Look-ups in named tables: a row name and a column name give one cell, copied from the table.

vamed
fields: dufur, minavo, nuge, poga, banod, tagiza
foluvo: [7.8, 5.8, 0.6, 7.1, 7.8, 4.5]
mevazat: [3.3, 5.2, 4.4, 4.9, 6.7, 5.5]
gedivun: [5.8, 5.8, 6.6, 5.0, 8.2, 4.0]
sezita: [6.8, 6.0, 7.7, 5.6, 6.4, 4.4]
nelifuv: [6.4, 5.8, 6.6, 6.0, 4.9, 6.2]
nodom: [4.6, 2.6, 6.4, 7.2, 5.9, 6.8]

gedivun, dufur => 5.8
gedivun, poga => 5.0
mevazat, dufur => 3.3
sezita, minavo => 6.0
nodom, tagiza => 6.8
mevazat, tagiza => 5.5

lof:
|  | tor | tebot | gotig |
|---|---|---|---|
| laf | 99 | 159 | 109 |
| vozagi | 114 | 138 | 28 |
| roge | 162 | 179 | 83 |
| nepog | 195 | 143 | 142 |
| kugi | 155 | 183 | 81 |
| lavamon | 149 | 93 | 85 |
| guse | 176 | 141 | 110 |
| rarali | 94 | 122 | 149 |
| dazib | 160 | 117 | 168 |
| betu | 60 | 136 | 87 |
| tefese | 52 | 13 | 121 |

What is the tor of laf in lof?
99
What is the gotig of dazib in lof?
168
What is the tebot of laf in lof?
159
What is the gotig of vozagi in lof?
28
What is the tebot of betu in lof?
136
What is the tor of vozagi in lof?
114
What is the tor of roge in lof?
162

Table gufuvo
	nol	lal	zabakul	bivo	vugetal
zuzil	-0.75	-0.65	0.52	0.23	-0.74
zopu	-0.51	-0.74	-0.74	-0.12	0.84
luru	-0.65	-0.70	-0.73	0.45	0.27
gefanil	-0.76	-0.76	-0.14	0.80	-0.49

vugetal of zopu is 0.84
bivo of luru is 0.45
bivo of zuzil is 0.23
vugetal of gefanil is -0.49
bivo of gefanil is 0.80
vugetal of luru is 0.27

Table libi
,rakef,tatu,sim,luzitap,sufibog
ner,47,34,84,54,15
gutores,67,31,38,69,82
fibu,39,48,82,68,19
miro,43,42,84,63,17
vob,73,36,6,57,42
bekame,50,34,60,40,95
dukifa,35,69,69,77,26

What is the luzitap of vob in libi?
57
What is the rakef of dukifa in libi?
35
What is the sim of vob in libi?
6
What is the sim of gutores in libi?
38
What is the rakef of ner in libi?
47
What is the tatu of dukifa in libi?
69
What is the rakef of bekame in libi?
50
What is the luzitap of ner in libi?
54
What is the luzitap of dukifa in libi?
77
What is the tatu of vob in libi?
36
What is the sufibog of dukifa in libi?
26
What is the rakef of gutores in libi?
67
What is the sufibog of gutores in libi?
82

Table fot
,gop,filomo
dalo,27318,66085
vitem,33584,71204
nenasis,21485,80733
tekele,82239,39088
mova,39877,76538
nalani,60145,53456
sitezaz,54864,53216
pipubim,82246,37755

gop of nalani = 60145
gop of dalo = 27318
gop of pipubim = 82246
filomo of nenasis = 80733
filomo of mova = 76538
gop of sitezaz = 54864
filomo of dalo = 66085
filomo of tekele = 39088
gop of tekele = 82239
filomo of vitem = 71204
gop of mova = 39877
filomo of sitezaz = 53216
filomo of pipubim = 37755
gop of vitem = 33584
gop of nenasis = 21485

gula.tsv
	sobade	vezedi	sima	nizi	remone	zeputun	sezokis	govozov	mekobis	kir
zub	99	103	134	131	118	135	51	106	90	124
tulu	134	134	97	95	125	92	203	105	145	109
kop	117	125	104	95	118	98	125	133	123	112

mekobis of kop is 123
remone of kop is 118
vezedi of zub is 103
remone of tulu is 125
zeputun of kop is 98
sezokis of kop is 125
govozov of zub is 106
sobade of kop is 117
sima of tulu is 97
Which row has the largest sobade? tulu

lunu.tsv
	zenizig	rul	zede
bava	-2.77	-6.54	5.09
nalirib	2.31	-2.80	0.95
dof	0.19	-8.75	7.71
laperus	1.85	1.74	-6.64
nesi	2.63	-9.53	1.98

zede of dof is 7.71
zenizig of nesi is 2.63
zede of laperus is -6.64
zenizig of laperus is 1.85
zenizig of dof is 0.19
zede of nesi is 1.98
rul of nesi is -9.53
rul of dof is -8.75
zenizig of nalirib is 2.31
rul of nalirib is -2.80
rul of laperus is 1.74
zede of nalirib is 0.95
rul of bava is -6.54
zede of bava is 5.09
zenizig of bava is -2.77
Row with the largest zede: dof

Table gelakor
	sigi	tep	nudapok	gok	butiron	fas
mus	132	190	169	165	176	69
fop	133	121	91	109	86	105
tev	131	115	178	146	182	119
bizib	135	99	153	128	163	151
sug	104	167	152	149	94	58
gile	118	103	87	145	56	105
gemis	137	143	149	140	192	131
vigu	103	119	99	143	83	127
vovupog	107	97	107	73	165	183
fik	150	46	133	159	69	118

What is the nudapok of sug in gelakor?
152
What is the sigi of bizib in gelakor?
135
What is the gok of mus in gelakor?
165
What is the fas of bizib in gelakor?
151
What is the butiron of tev in gelakor?
182
What is the fas of fik in gelakor?
118
What is the fas of fop in gelakor?
105
What is the nudapok of mus in gelakor?
169
What is the fas of sug in gelakor?
58
What is the gok of fop in gelakor?
109
What is the nudapok of vovupog in gelakor?
107
What is the gok of vigu in gelakor?
143
What is the fas of tev in gelakor?
119
What is the sigi of sug in gelakor?
104
What is the gok of fik in gelakor?
159
What is the tep of fik in gelakor?
46
What is the nudapok of tev in gelakor?
178
What is the butiron of vigu in gelakor?
83

fik
|  | fenin | zuzi | zuvom | bop | muvavam | rese | kuro | bas | lene | gos |
|---|---|---|---|---|---|---|---|---|---|---|
| maz | 126 | 247 | 152 | 243 | 134 | 126 | 161 | 123 | 63 | 160 |
| vesab | 184 | 106 | 117 | 116 | 123 | 152 | 135 | 132 | 202 | 116 |
| bup | 157 | 109 | 171 | 142 | 128 | 171 | 133 | 134 | 149 | 208 |
| tupi | 184 | 81 | 202 | 137 | 195 | 180 | 166 | 178 | 175 | 173 |
| zakovid | 132 | 178 | 147 | 131 | 193 | 116 | 187 | 163 | 146 | 72 |
| betak | 159 | 155 | 96 | 213 | 94 | 187 | 136 | 158 | 157 | 164 |
| vuro | 185 | 130 | 196 | 194 | 181 | 188 | 161 | 163 | 147 | 183 |
| sil | 145 | 134 | 124 | 154 | 202 | 167 | 203 | 222 | 183 | 71 |
| nim | 71 | 188 | 144 | 148 | 121 | 173 | 143 | 157 | 58 | 176 |

zakovid, gos: 72
maz, gos: 160
vuro, zuzi: 130
sil, kuro: 203
tupi, gos: 173
nim, fenin: 71
maz, muvavam: 134

